Below are the code and all the weights of a small trained network. Each question names an input and a target symbol and asks about switching units off, where a switched-off unit gives its printed mean instead of its output.

import numpy as np


def w(rows, s, z=0):
    codes = np.array(rows[::2]) - 128.0
    scale = np.full(codes.shape[1], s)
    scale[-1] = z or s
    return codes * scale


def norm(h):
    return h / np.sqrt((h * h).mean(-1, keepdims=True) + 1e-5)


def softmax(a):
    e = np.exp(a - a.max(-1, keepdims=True))
    return e / e.sum(-1, keepdims=True)


def log_softmax(a):
    a = a - a.max(-1, keepdims=True)
    return a - np.log(np.exp(a).sum(-1, keepdims=True))


def net(x, mask):
    ids = ['ΛΨβεζθμξπφ'.index(c) for c in x.split()]
    T = len(ids)
    res = E[ids] + P[:T]
    u = 0
    for l in range(3):
        r = norm(res)
        for j in range(2):
            rows = slice(3 * j, 3 * j + 3)
            q, k, v = (r @ M[l][rows].T for M in (Q, K, V))
            z = softmax(np.where(np.tri(T) > 0, q @ k.T / 3**0.5, -1e9)) @ v
            o = O[l][rows]
            res = res + np.where(mask[u + j], z, o[:, -1]) @ o[:, :-1]
        u += 2
    return log_softmax(norm(res)[-1] @ U[:, :-1].T + U[:, -1])


Q, K, V, O = {}, {}, {}, {}
E = w([
[160,172,137,95,203],'Λ',
[155,112,106,100,98],'Ψ',
[100,123,133,101,150],'β',
[120,152,100,138,206],'ε',
[89,208,91,119,101],'ζ',
[57,150,215,38,67],'θ',
[157,118,99,108,107],'μ',
[197,144,167,164,146],'ξ',
[141,38,36,5,97],'π',
[249,67,137,107,104],'φ',
],0.015)
P = w([
[151,198,132,25,202],'0',
[181,180,55,55,107],'1',
[1,130,193,121,148],'2',
[75,141,45,174,91],'3',
[29,119,104,183,108],'4',
[36,127,85,198,107],'5',
[150,191,78,147,127],'6',
[106,155,162,137,104],'7',
[98,163,131,151,97],'8',
[80,134,149,158,89],'9',
[85,154,144,158,100],'10',
[69,147,121,161,100],'11',
],0.0042)
Q[0] = w([
[123,147,214,45,144],'0.h0',
[162,66,173,140,122],'0.h0',
[118,151,140,123,104],'0.h0',
[248,195,232,37,183],'0.h1',
[195,2,166,138,140],'0.h1',
[200,98,151,176,108],'0.h1',
],0.0062)
K[0] = w([
[179,237,115,100,99],'0.h0',
[201,99,150,148,132],'0.h0',
[162,103,86,19,163],'0.h0',
[195,149,171,81,199],'0.h1',
[200,171,64,253,63],'0.h1',
[241,114,194,125,61],'0.h1',
],0.0055)
V[0] = w([
[174,241,2,140,40],'0.h0',
[58,75,142,239,102],'0.h0',
[125,160,144,151,215],'0.h0',
[117,125,133,106,241],'0.h1',
[98,203,56,249,104],'0.h1',
[233,122,141,136,72],'0.h1',
],0.0053)
O[0] = w([
[54,173,68,108,41,214],'0.h0',
[202,179,253,42,145,3],'0.h0',
[129,19,95,123,94,100],'0.h0',
[123,133,129,149,64,142],'0.h1',
[188,204,42,53,53,63],'0.h1',
[61,151,171,101,162,130],'0.h1',
],0.0059,0.0045)
Q[1] = w([
[181,161,62,208,54],'1.h0',
[221,140,207,152,129],'1.h0',
[147,162,121,198,165],'1.h0',
[8,215,219,128,180],'1.h1',
[124,157,248,145,154],'1.h1',
[1,139,25,136,210],'1.h1',
],0.0056)
K[1] = w([
[83,108,235,177,185],'1.h0',
[14,52,58,177,191],'1.h0',
[138,147,177,225,82],'1.h0',
[70,173,241,185,195],'1.h1',
[184,129,251,200,131],'1.h1',
[17,195,108,127,253],'1.h1',
],0.0058)
V[1] = w([
[135,158,137,245,192],'1.h0',
[186,13,160,156,34],'1.h0',
[127,127,207,174,201],'1.h0',
[66,255,139,132,163],'1.h1',
[176,143,198,172,216],'1.h1',
[216,125,90,128,14],'1.h1',
],0.0061)
O[1] = w([
[107,122,190,73,3,148],'1.h0',
[102,82,26,63,183,124],'1.h0',
[77,88,163,187,112,72],'1.h0',
[193,74,102,123,59,131],'1.h1',
[182,204,92,169,65,2],'1.h1',
[81,119,206,208,159,109],'1.h1',
],0.0056,0.0046)
Q[2] = w([
[172,213,169,182,52],'2.h0',
[134,58,50,9,177],'2.h0',
[3,111,187,50,122],'2.h0',
[80,231,32,173,80],'2.h1',
[190,51,118,123,82],'2.h1',
[188,103,92,133,200],'2.h1',
],0.0058)
K[2] = w([
[203,155,187,209,156],'2.h0',
[123,118,95,3,163],'2.h0',
[92,73,218,90,103],'2.h0',
[91,166,60,84,72],'2.h1',
[141,3,128,101,135],'2.h1',
[139,84,237,125,158],'2.h1',
],0.0072)
V[2] = w([
[114,69,70,181,148],'2.h0',
[179,191,168,189,176],'2.h0',
[211,184,93,150,106],'2.h0',
[81,194,108,137,159],'2.h1',
[113,90,181,1,69],'2.h1',
[107,197,190,208,142],'2.h1',
],0.0062)
O[2] = w([
[221,107,186,101,98,197],'2.h0',
[43,62,69,149,77,2],'2.h0',
[71,34,121,151,180,54],'2.h0',
[126,119,139,116,13,150],'2.h1',
[87,118,68,205,244,142],'2.h1',
[164,108,93,2,116,48],'2.h1',
],0.0057,0.006)
U = w([
[212,85,160,128,52,23],'Λ',
[50,221,126,127,101,74],'Ψ',
[85,151,168,110,61,124],'β',
[108,177,138,189,219,10],'ε',
[94,75,57,29,189,190],'ζ',
[52,145,142,160,222,91],'θ',
[113,243,123,143,173,109],'μ',
[62,64,167,250,66,253],'ξ',
[205,67,254,208,221,153],'π',
[110,167,109,85,75,86],'φ',
],0.0084,0.0051)

Each question gives the input, a string of symbols that net reads in full, and the target symbol t.
The units are the heads (3 rows each of Q, K, V and O). Each row of codes is followed by its name. A weight is (code - 128) times the scale printed after its matrix; where a second scale follows, it is the last column's (O and U).
mask holds one flag per head, layer by layer. A switched-off head (its flag False) gives its mean, the last column of its rows in O, instead of its output. The means were averaged over made-up inputs and are rounded, as every weight is.
A unit's drop is (log p(t) with every unit on - log p(t) with that unit switched off) / (log p(t) with every unit on - log p(t) with every unit switched off).
The circuit of an input: a set's keep is (log p(t) with only the set's units on - log p(t) with every unit switched off) / (log p(t) with every unit on - log p(t) with every unit switched off). Starting from all 6 units, units are removed one at a time, each time the one whose removal leaves the highest keep (on an exact tie, the one counted first), for as long as the keep stays at least 0.8.
circuit, biggest first: the units of the circuit, biggest drop first
unit that matters most: the unit with the biggest drop
which heads matter: for each layer, one digit per head in row order, 1 if its drop is at least 0.15 and else 0, layers parted by /
input Ψ φ φ ξ Ψ β β β, target π: which heads matter => 11 / 00 / 11
input φ β φ Ψ, target ζ: which heads matter => 00 / 11 / 10
input ξ φ ε, target ζ: which heads matter => 10 / 01 / 00
input ξ Ψ ζ Λ β, target ξ: unit that matters most => 0.h1
input Ψ Λ β μ β Λ, target π: circuit, biggest first => [0.h0 0.h1 2.h0]
input β Ψ ξ φ Ψ Ψ Ψ Ψ β ξ ζ, target ξ: circuit, biggest first => [0.h1 2.h0 1.h0]
input φ ζ β ε Ψ β μ, target π: circuit, biggest first => [1.h1 0.h0]
input Ψ β φ φ π φ Ψ, target ζ: which heads matter => 00 / 11 / 00
input β β β Ψ ξ π π Ψ θ Ψ Ψ β, target μ: which heads matter => 11 / 01 / 10
input Ψ Λ θ ξ Ψ Ψ Ψ, target μ: circuit, biggest first => [2.h1 0.h0 1.h1 0.h1]
input Ψ ξ β β Λ, target π: circuit, biggest first => [0.h0 0.h1]
input θ Λ ε φ ε, target ζ: which heads matter => 10 / 10 / 11
input ε Λ μ, target ξ: which heads matter => 00 / 00 / 00
input β β ξ, target ξ: unit that matters most => 1.h1
input Ψ ξ Ψ ξ Ψ ζ Λ ξ μ Λ Ψ, target ξ: circuit, biggest first => [1.h0 2.h0]
input θ ε ε Λ Λ, target ξ: circuit, biggest first => [2.h0 1.h0]
input θ Ψ β β Ψ θ Λ φ ε β Ψ, target π: which heads matter => 10 / 00 / 00
input β β π Ψ μ, target μ: circuit, biggest first => [2.h0 0.h0 1.h1]
input ζ ε Ψ, target Λ: which heads matter => 10 / 11 / 10
input π ε ξ β β ξ Ψ Λ ξ ε π ζ, target ξ: circuit, biggest first => [2.h0 0.h1 1.h1]
input π μ Ψ φ μ, target ζ: circuit, biggest first => [1.h0]
input Λ φ ζ β Ψ ε Λ ζ Λ π β μ, target π: which heads matter => 11 / 01 / 00
input μ β Λ ε Ψ, target Λ: which heads matter => 11 / 00 / 10
input ξ μ μ Ψ, target Ψ: which heads matter => 10 / 10 / 11
input Λ Λ Ψ, target ξ: which heads matter => 00 / 01 / 00
